Here is a tiny trained network, its code and every weight. The questions are about switching its units off for an input and a target symbol, where a switched-off unit gives its printed mean instead of its output.

import numpy as np


def w(rows, s, z=0):
    codes = np.array(rows[::2]) - 128.0
    scale = np.full(codes.shape[1], s)
    scale[-1] = z or s
    return codes * scale


def f(y):
    return np.maximum(y, 0)


def softmax(a):
    e = np.exp(a - a.max(-1, keepdims=True))
    return e / e.sum(-1, keepdims=True)


def log_softmax(a):
    a = a - a.max(-1, keepdims=True)
    return a - np.log(np.exp(a).sum(-1, keepdims=True))


def net(x, mask):
    ids = ['αγηθμπσω'.index(c) for c in x.split()]
    T = len(ids)
    res = E[ids] + P[:T]
    u = 0
    for l in range(2):
        r = res
        for j in range(2):
            rows = slice(2 * j, 2 * j + 2)
            q, k, v = (r @ M[l][rows].T for M in (Q, K, V))
            z = softmax(np.where(np.tri(T) > 0, q @ k.T / 2**0.5, -1e9)) @ v
            o = O[l][rows]
            res = res + np.where(mask[u + j], z, o[:, -1]) @ o[:, :-1]
        u += 2
        y = f(res @ A[l][:, :-1].T + A[l][:, -1])
        res = res + np.where(mask[u : u + 12], y, B[l][:, -1]) @ B[l][:, :-1]
        u += 12
    return log_softmax(res[-1] @ U[:, :-1].T + U[:, -1])


Q, K, V, O, A, B = {}, {}, {}, {}, {}, {}
E = w([
[210,71,10],'α',
[137,50,180],'γ',
[85,132,190],'η',
[212,234,145],'θ',
[94,164,180],'μ',
[88,168,183],'π',
[216,165,65],'σ',
[96,160,180],'ω',
],0.012)
P = w([
[105,131,170],'0',
[250,11,207],'1',
[222,38,174],'2',
[202,98,151],'3',
[159,125,145],'4',
[143,163,140],'5',
[144,169,129],'6',
[148,190,138],'7',
[134,215,121],'8',
[142,240,128],'9',
[129,161,175],'10',
[135,181,156],'11',
],0.0025)
Q[0] = w([
[46,117,159],'L0H1',
[193,75,254],'L0H1',
[156,122,62],'L0H2',
[168,210,22],'L0H2',
],0.0089)
K[0] = w([
[82,144,148],'L0H1',
[110,176,53],'L0H1',
[196,151,72],'L0H2',
[247,136,122],'L0H2',
],0.012)
V[0] = w([
[149,86,106],'L0H1',
[59,157,118],'L0H1',
[175,1,85],'L0H2',
[108,96,141],'L0H2',
],0.0092)
O[0] = w([
[101,52,161,161],'L0H1',
[192,134,2,3],'L0H1',
[224,145,221,203],'L0H2',
[141,88,161,161],'L0H2',
],0.0059,0.0018)
A[0] = w([
[91,85,226,139],'L0N1',
[92,61,119,132],'L0N2',
[153,197,108,74],'L0N3',
[98,142,63,86],'L0N4',
[149,196,101,65],'L0N5',
[192,109,132,237],'L0N6',
[160,120,2,253],'L0N7',
[189,92,70,105],'L0N8',
[177,156,10,214],'L0N9',
[161,75,142,18],'L0N10',
[138,77,185,196],'L0N11',
[155,177,121,90],'L0N12',
],0.011,0.005)
B[0] = w([
[102,217,87,255],'L0N1',
[163,166,86,159],'L0N2',
[228,141,106,141],'L0N3',
[87,75,142,129],'L0N4',
[209,140,101,139],'L0N5',
[86,183,210,233],'L0N6',
[135,107,254,177],'L0N7',
[10,48,171,162],'L0N8',
[120,112,216,179],'L0N9',
[108,61,89,146],'L0N10',
[79,223,86,250],'L0N11',
[236,143,149,140],'L0N12',
],0.0068)
Q[1] = w([
[136,253,124],'L1H1',
[119,108,108],'L1H1',
[65,225,146],'L1H2',
[141,102,58],'L1H2',
],0.0081)
K[1] = w([
[187,141,98],'L1H1',
[73,131,143],'L1H1',
[152,175,255],'L1H2',
[95,168,71],'L1H2',
],0.0079)
V[1] = w([
[124,93,223],'L1H1',
[255,96,169],'L1H1',
[40,164,101],'L1H2',
[36,96,153],'L1H2',
],0.0091)
O[1] = w([
[200,1,236,253],'L1H1',
[154,149,212,61],'L1H1',
[82,112,100,74],'L1H2',
[25,96,133,190],'L1H2',
],0.011,0.0042)
A[1] = w([
[70,68,159,117],'L1N1',
[107,173,44,49],'L1N2',
[125,89,30,60],'L1N3',
[173,153,126,213],'L1N4',
[112,141,200,98],'L1N5',
[90,52,74,109],'L1N6',
[187,171,133,255],'L1N7',
[189,56,132,34],'L1N8',
[198,156,95,87],'L1N9',
[126,248,111,207],'L1N10',
[76,105,114,145],'L1N11',
[113,198,151,81],'L1N12',
],0.011,0.0078)
B[1] = w([
[104,183,109,216],'L1N1',
[250,138,98,153],'L1N2',
[195,17,74,136],'L1N3',
[136,99,129,196],'L1N4',
[147,148,115,248],'L1N5',
[101,63,136,151],'L1N6',
[120,91,132,240],'L1N7',
[93,150,86,169],'L1N8',
[126,157,112,145],'L1N9',
[153,130,67,254],'L1N10',
[109,123,141,185],'L1N11',
[152,171,117,168],'L1N12',
],0.015,0.0089)
U = w([
[80,254,214,115],'α',
[138,243,75,142],'γ',
[126,89,89,180],'η',
[211,187,137,2],'θ',
[93,86,132,144],'μ',
[91,64,138,168],'π',
[141,32,212,148],'σ',
[97,92,131,119],'ω',
],0.0091,0.0061)

Each question gives the input, a string of symbols that net reads in full, and the target symbol t.
The units are the heads (2 rows each of Q, K, V and O) and the neurons (one row each of A and B). Each row of codes is followed by its name. A weight is (code - 128) times the scale printed after its matrix; where a second scale follows, it is the last column's (O, A, B and U).
mask holds one flag per unit, layer by layer, with each layer's heads first. A switched-off unit (its flag False) gives its mean, the last column of its rows in O or B, instead of its output. The means were averaged over made-up inputs and are rounded, as every weight is.
A unit's drop is (log p(t) with every unit on - log p(t) with that unit switched off) / (log p(t) with every unit on - log p(t) with every unit switched off).
most important unit: the unit with the biggest drop
top k neurons: the k neurons with the biggest drops, biggest first
top k neurons in layer l: the k neurons of layer l with the biggest drops, biggest first
which heads matter: for each layer, one digit per head in row order, 1 if its drop is at least 0.15 and else 0, layers parted by /
input α γ γ, target γ: top 2 neurons in layer 0 => [L0N11; L0N1]
input η ω π, target η: top 4 neurons => [L0N7; L0N9; L0N6; L1N3]
input μ θ σ μ π, target σ: which heads matter => 11 / 11
input γ γ γ γ γ γ γ η, target γ: top 2 neurons in layer 0 => [L0N1; L0N11]
input θ σ α π, target σ: top 2 neurons => [L0N11; L0N9]
input γ γ σ γ γ θ π γ π θ θ μ, target θ: most important unit => L1H2
input α α σ η γ η σ σ γ, target σ: which heads matter => 01 / 11
input γ γ ω, target γ: top 2 neurons in layer 1 => [L1N10; L1N7]
input σ η α μ π γ γ θ θ γ, target θ: which heads matter => 00 / 11
input η η γ, target η: top 3 neurons in layer 1 => [L1N3; L1N2; L1N6]
input σ γ μ, target σ: which heads matter => 01 / 11
input η π η, target η: which heads matter => 01 / 11
input σ σ η, target σ: which heads matter => 01 / 11
input α γ ω γ η η π η α α α γ, target α: which heads matter => 00 / 01
input γ θ γ, target γ: top 4 neurons => [L0N11; L0N1; L0N7; L1N10]
input α π π γ γ γ γ ω γ γ η, target γ: which heads matter => 00 / 10
input γ γ η η η η γ η π η γ π, target η: top 3 neurons => [L0N6; L0N7; L0N11]
input γ μ α θ, target θ: which heads matter => 01 / 10
input α γ α μ γ α α γ α α γ, target α: top 2 neurons in layer 0 => [L0N8; L0N6]
input ω η η γ η γ μ, target η: top 3 neurons in layer 0 => [L0N6; L0N7; L0N9]
input γ ω μ ω η π μ, target η: top 3 neurons in layer 0 => [L0N7; L0N9; L0N6]
input π σ α ω, target σ: top 3 neurons in layer 1 => [L1N10; L1N8; L1N12]
input γ γ σ γ η θ γ π, target θ: top 2 neurons => [L0N12; L0N3]
input θ η μ θ ω, target θ: most important unit => L1H2
input θ η η, target θ: top neuron => [L0N3]
